Each row is followed by its class. Each block has new classes.
[-0.67  0.15 -0.51 -1.14  1.62  0.88  0.95  1.26  0.48 -1.09 -0.25 -2.30
  0.85 -0.33  0.08 -0.57 -0.84  3.06 -0.58  0.52 -0.24 -0.53] : C
[ 1.29 -0.27  0.51 -0.49  2.68 -1.10  1.32  2.87  1.52 -1.50 -0.62 -3.90
  2.91 -0.05  0.55 -0.77 -2.01  3.52  0.01  0.14 -1.18 -2.42] : D
[ 0.22 -0.05  1.83  3.21  0.01  2.10 -0.07  5.67  1.60  0.87  3.97 -0.47
  0.01 -2.35  1.82 -1.28  2.56  1.12  0.32 -0.58  3.81 -0.22] : D
[ 0.99  0.79 -0.63 -1.59  0.78 -2.29 -0.13 -0.61  0.31 -2.19 -1.44 -1.54
  0.79  0.78 -0.93  0.97 -1.36  2.78  0.20 -1.18 -0.75 -0.57] : V
[-0.21 -0.83  1.76 -0.82  3.62 -2.63  0.17  2.67  1.98 -3.92 -1.05 -3.20
  1.90  0.49  0.45  0.02 -3.81  5.32  0.27 -0.49  0.15 -1.88] : V
[ 0.63 -1.11  1.47 -0.31  0.03 -2.67 -0.22  1.81 -0.10 -1.90  1.98  0.09
  0.92 -0.19 -0.91  1.67 -0.58  4.26  1.32 -0.86  1.27 -1.94] : H
[-0.20  0.53 -0.71 -0.81  3.10 -0.51  0.62 -0.65  1.69 -1.76 -3.74 -3.41
  0.92  0.10 -0.04  0.20 -1.65  2.53 -0.23 -0.42 -2.05  0.13] : C
[-0.47 -0.12  0.43  0.30  1.66 -1.09  0.60  3.03  0.79 -1.58 -0.17 -2.35
  1.14 -0.15  0.49  3.32 -0.23  2.92 -0.28 -0.20  2.38 -0.42] : Y
[ 0.18 -0.59  0.55  1.09  0.87  0.76  0.09  3.30  1.44 -0.57  1.75 -2.26
  0.95 -0.36  0.52 -0.67 -0.07  3.65  0.23  0.87  1.13 -0.56] : D
[ 0.38 -0.47  0.48 -0.66  3.65 -2.02  1.23  2.72  1.53 -2.88 -2.05 -5.13
  2.15 -0.51 -0.40 -0.05 -2.51  5.09  1.41  0.30 -0.33 -0.75] : C
[ 0.11  0.08 -0.11  2.04  1.77  0.02  1.40  1.59  1.76 -0.31 -0.54 -2.26
  0.42 -0.88  1.77 -0.44  0.01  1.99 -0.13  1.31  0.62 -1.21] : V
[ 0.22 -1.80  1.26  1.68  1.06 -1.48 -0.02  5.17  0.99 -1.06  2.16 -2.39
  1.10 -0.36  1.68 -2.48 -0.04  3.82  1.38  0.83  2.64 -1.49] : D
[-0.34 -0.67 -0.11  0.29  0.40 -1.79 -0.06  2.41  0.70  0.02  1.33 -1.59
 -0.33  0.18  0.32  0.40 -0.75  2.31 -0.50 -0.31  1.15 -0.79] : D
[ 0.22 -1.90  0.67  0.91  0.37 -0.41 -0.28  3.31 -0.10 -0.31  1.35 -1.21
  1.66 -0.26  0.57 -0.44  0.36  2.18  0.23 -0.40  1.58 -2.03] : D
[ 0.21 -1.14  1.59  1.86  0.83 -1.31  0.06  3.53 -0.21 -0.49  3.24 -3.15
 -0.11 -0.31  0.90  0.80 -0.91  2.43  0.47 -0.67  0.88  1.21] : D
[-0.12 -0.02  0.64  0.38  3.56 -0.36  0.61  3.91  1.81 -0.70 -0.42 -3.19
  1.72 -0.19  0.61  0.59 -0.19  3.96 -0.60  0.07  1.17 -0.49] : V
[-0.16 -0.49  0.67  0.53  1.41 -0.70  1.41 -0.11  1.27 -1.79  0.44 -2.48
  2.26 -0.20  0.06 -0.11 -0.32  2.08  2.86 -0.05  0.93 -0.89] : V
[ 0.12 -2.20  1.28  0.79  0.97  0.65  1.12  5.09  0.23  0.75  3.09 -1.90
  1.12 -1.03  0.52 -0.23 -0.08  2.80 -0.62  0.92  2.39 -0.79] : D
[ 1.25 -0.54  1.08  2.28 -0.18 -0.69 -0.01  4.27  0.21  0.58  5.56 -1.08
  0.59 -1.14  0.64 -0.67  1.61  1.77  0.34  0.44  3.98 -7.82] : Y

Each row is followed by its class.
[-1.36 -0.26  1.15  1.33  1.38  0.54  1.82 -3.19 -1.43 -0.57 -2.22 -0.49
  1.68 -0.58 -0.12 -0.64  1.29  0.21 -1.60  0.55 -6.44  0.67] : Lir
[ 0.43 -0.83  0.15  1.04  0.53  0.31  0.85 -2.05  1.24  0.13 -0.96 -0.04
  0.42 -0.60  1.30 -0.54  1.00 -1.19  0.90 -0.84 -0.57 -0.87] : fenub
[-0.98  0.58  1.33 -1.27  1.10 -0.05  2.62 -1.72 -0.36 -1.67 -0.51 -1.45
  1.05 -1.83 -0.36 -1.33 -0.11  0.24 -0.66  0.30 -4.84  0.05] : Lir
[-0.89  0.67 -1.24  0.17 -0.20  0.52 -1.88  3.16  1.65  0.49  0.52 -0.01
 -4.00  1.19  1.27 -2.55 -0.85 -0.15  0.65  0.81  6.63  0.40] : Lir
[ 0.93 -0.89 -2.71 -1.49 -1.09 -0.62 -1.77  3.68  2.13  2.95 -0.22  0.34
 -3.66  0.59 -0.10 -1.35 -1.26  0.21  2.31  3.48  9.89  0.21] : ruz
[ 2.00  1.19  0.30  1.87 -0.09  0.76  1.19 -2.96  1.07  1.67 -0.34 -0.55
 -1.28  1.17  1.92 -0.25  3.06 -1.04  2.57  1.01  0.00 -0.27] : fenub
[ 0.48  1.01 -0.55 -0.09 -0.43  0.05 -0.65 -0.34 -0.38  1.17  0.14  0.94
 -1.19  0.57 -0.76 -1.12 -0.07 -1.10  1.22  1.54  2.79  0.43] : ruz
[-1.21  0.76 -1.16  0.75  0.14  1.19 -1.58  2.65  0.33  0.36  0.43 -1.03
 -1.37 -0.91  1.47 -1.77 -0.71  0.85  0.47 -0.06  3.68  0.55] : Lir
[-0.40  0.87 -1.66  0.93  1.19 -0.53 -1.64  1.10 -0.20  0.84  0.14  0.72
 -2.20 -0.33  0.82 -2.86 -0.30  1.85  0.76  0.30  4.94  1.68] : Lir
[-1.29  0.90  0.34  0.63  1.95  0.97  0.75 -0.39  0.26 -1.47  0.21  0.55
  0.28 -0.49  1.24 -6.16  0.69  0.13 -0.15  0.63 -3.84  0.62] : Lir
[-1.70  0.43 -0.04  0.01  0.06  1.40  0.01  0.60 -0.19  0.61  0.54 -0.42
 -1.52 -1.12  1.74 -1.97 -0.05  0.73 -0.80 -0.45  1.26  0.08] : Lir
[-0.46  0.94  0.60  0.16 -0.21 -0.09  0.60 -0.81 -0.67  0.30 -0.23  1.76
  0.68 -1.33  0.48 -1.18 -0.88 -0.40 -0.24  0.78 -1.86 -1.81] : ruz
[ 1.60 -2.17 -1.55 -1.20 -2.37 -0.88 -2.59  4.32  1.97  2.64  1.17  0.38
 -2.05  2.25  2.04  0.56 -1.35 -0.30  1.57 -1.27  9.89 -2.68] : relib
[ 0.78 -0.48  0.91  0.48 -0.55 -1.47  0.12 -1.23  1.72  1.27 -0.23  0.40
 -0.57 -0.40  5.00 -0.61  3.92 -1.00  2.10 -0.54  0.68 -1.63] : fenub
[-0.87 -0.01 -0.19 -0.28 -2.20 -0.11 -0.04  2.52  1.43  1.15  0.36  0.36
  0.45  0.42  2.87  0.43  0.74  2.76  2.38  0.07  5.42 -4.48] : fenub
[ 2.24 -0.87  1.65  1.10 -0.39  0.11  0.52 -1.88 -0.19  1.30  0.28  0.06
 -0.17  0.01 -2.53  2.58  0.50 -1.73 -1.95 -0.26 -2.05  0.26] : sopig
[-0.85 -0.06  0.35  0.56  1.46  0.51  0.96 -3.58  0.82 -1.27 -0.18  0.00
  0.96 -1.28  2.12 -1.25  2.39 -0.10 -1.00  0.09 -3.19  0.76] : kir
[ 1.59 -1.08  0.44 -0.69 -1.05  0.24 -0.84  1.07 -0.85  0.57 -0.11  0.38
 -0.14  0.44  2.91  1.43  0.11 -0.64 -0.06 -1.79  5.31 -1.77] : relib
[ 0.47 -1.49 -0.39 -0.40 -1.02  1.09 -0.92  1.73 -0.09 -0.14  0.76 -0.06
 -1.64  1.54  1.04  2.12 -1.05 -4.81  2.02 -1.10  5.67 -0.33] : relib
[-1.23  0.84  0.39  0.30  1.10  1.51 -0.52 -0.66 -0.85 -1.19 -0.28 -0.23
 -0.43 -0.81  0.38 -1.84  0.27  1.83 -0.33  0.19 -0.41 -0.03] : Lir
[-0.91  2.30 -0.17 -0.87 -0.22 -0.97  0.09  0.71  0.22  0.79  0.17  0.83
 -0.68  0.49 -1.53 -0.41 -1.63 -0.52  1.55  1.22  0.76  0.44] : ruz
[ 0.28  1.20 -1.92 -1.16 -0.92 -0.73 -1.96  4.02  1.57 -0.50  1.71 -0.07
 -1.85 -0.25  0.85  0.77 -3.25  2.04  1.54  0.25  8.62 -0.96] : relib
[ 0.20 -1.06  4.15  2.25  1.82  4.83  3.31 -8.05 -2.40 -3.49 -1.41 -0.47
  4.72 -0.44  0.72  2.34  4.03 -2.18 -2.75 -0.62 -9.89 -2.89] : fenub
[-0.61  0.26 -0.74 -0.08  0.39 -0.48 -0.71 -0.69  0.65  0.91  0.07  0.52
 -0.82  0.06 -0.79 -2.23  0.77  0.79  0.60  1.11  0.30  4.01] : Lir
[-1.04  1.21 -1.17 -0.30 -0.24  1.23  0.05  1.96  3.12  0.62  0.16 -0.06
 -0.48 -0.61  2.92 -1.87 -0.96  0.54  1.56  0.40  4.52 -1.06] : Lir
[-0.57 -0.62 -0.14  0.18 -0.58 -0.91  0.40 -0.41  0.93  0.16 -0.25 -0.05
  0.63  0.05 -1.23 -0.79  0.72  0.32  0.74  0.97 -1.59 -1.63] : ruz
[-0.94  3.24  0.44  0.36 -0.19  0.86 -0.13 -0.33 -0.08 -1.26 -0.46  0.42
  0.04 -0.76 -0.02 -0.58 -0.35  0.34 -0.53  0.64 -1.55  0.65] : fenub
[-0.25  0.77 -2.89 -0.02 -0.40  0.80 -1.00 -0.09  1.72  1.69  0.98  1.02
 -2.96 -0.69 -0.43 -3.16 -0.58 -0.77  1.00  0.49  3.36  3.11] : kir
[-0.07 -1.11  1.73 -0.30  0.84 -0.17  0.95 -0.33 -0.60  0.36 -0.40 -0.53
  0.74 -0.74  2.58 -0.22  1.32 -0.73  0.86 -0.63  1.01 -1.37] : relib
[ 0.72 -0.31 -0.42 -0.61  0.28  1.27 -1.46  1.04  0.06  2.16  0.02  0.30
 -2.27 -1.52  0.93 -0.55  0.71  0.76  0.45  0.07  4.13  0.66] : fenub

Each row is followed by its class. Each block has new classes.
[ 0.38  0.79  1.05  0.35  0.64 -0.91 -1.15  0.14  2.23  0.45  1.54  1.32
  1.18  2.54  0.27 -1.74  0.10  1.20 -3.15  0.10  1.86 -1.08] : X
[ 0.72  1.11  0.06 -0.14 -0.10 -0.35  1.03 -1.36  0.36  1.21  0.45  0.74
  2.29  1.09  0.10 -0.28  0.59 -0.26 -0.16 -0.13 -0.41 -1.45] : A
[ 0.89  2.41 -1.62  1.30  0.64  0.52  0.56  1.13 -0.53 -4.14 -0.32 -2.20
 -4.37 -0.39 -0.61 -0.73 -0.09  1.31  0.90 -1.57  0.42 -4.76] : Z
[-0.96  0.37 -3.24  4.37 -2.62  1.37  3.70 -0.22  1.02 -3.51 -1.21  0.92
 -0.34 -3.85  0.78 -0.89 -0.73  0.16  0.31  0.92  2.91 -2.34] : B
[-1.59  1.25  1.26 -1.65  0.30 -0.74  1.58 -0.81  1.15  3.47  1.60 -0.47
  2.65  1.14 -0.31 -0.48  1.77 -0.82 -0.75  2.32  0.73  0.32] : K
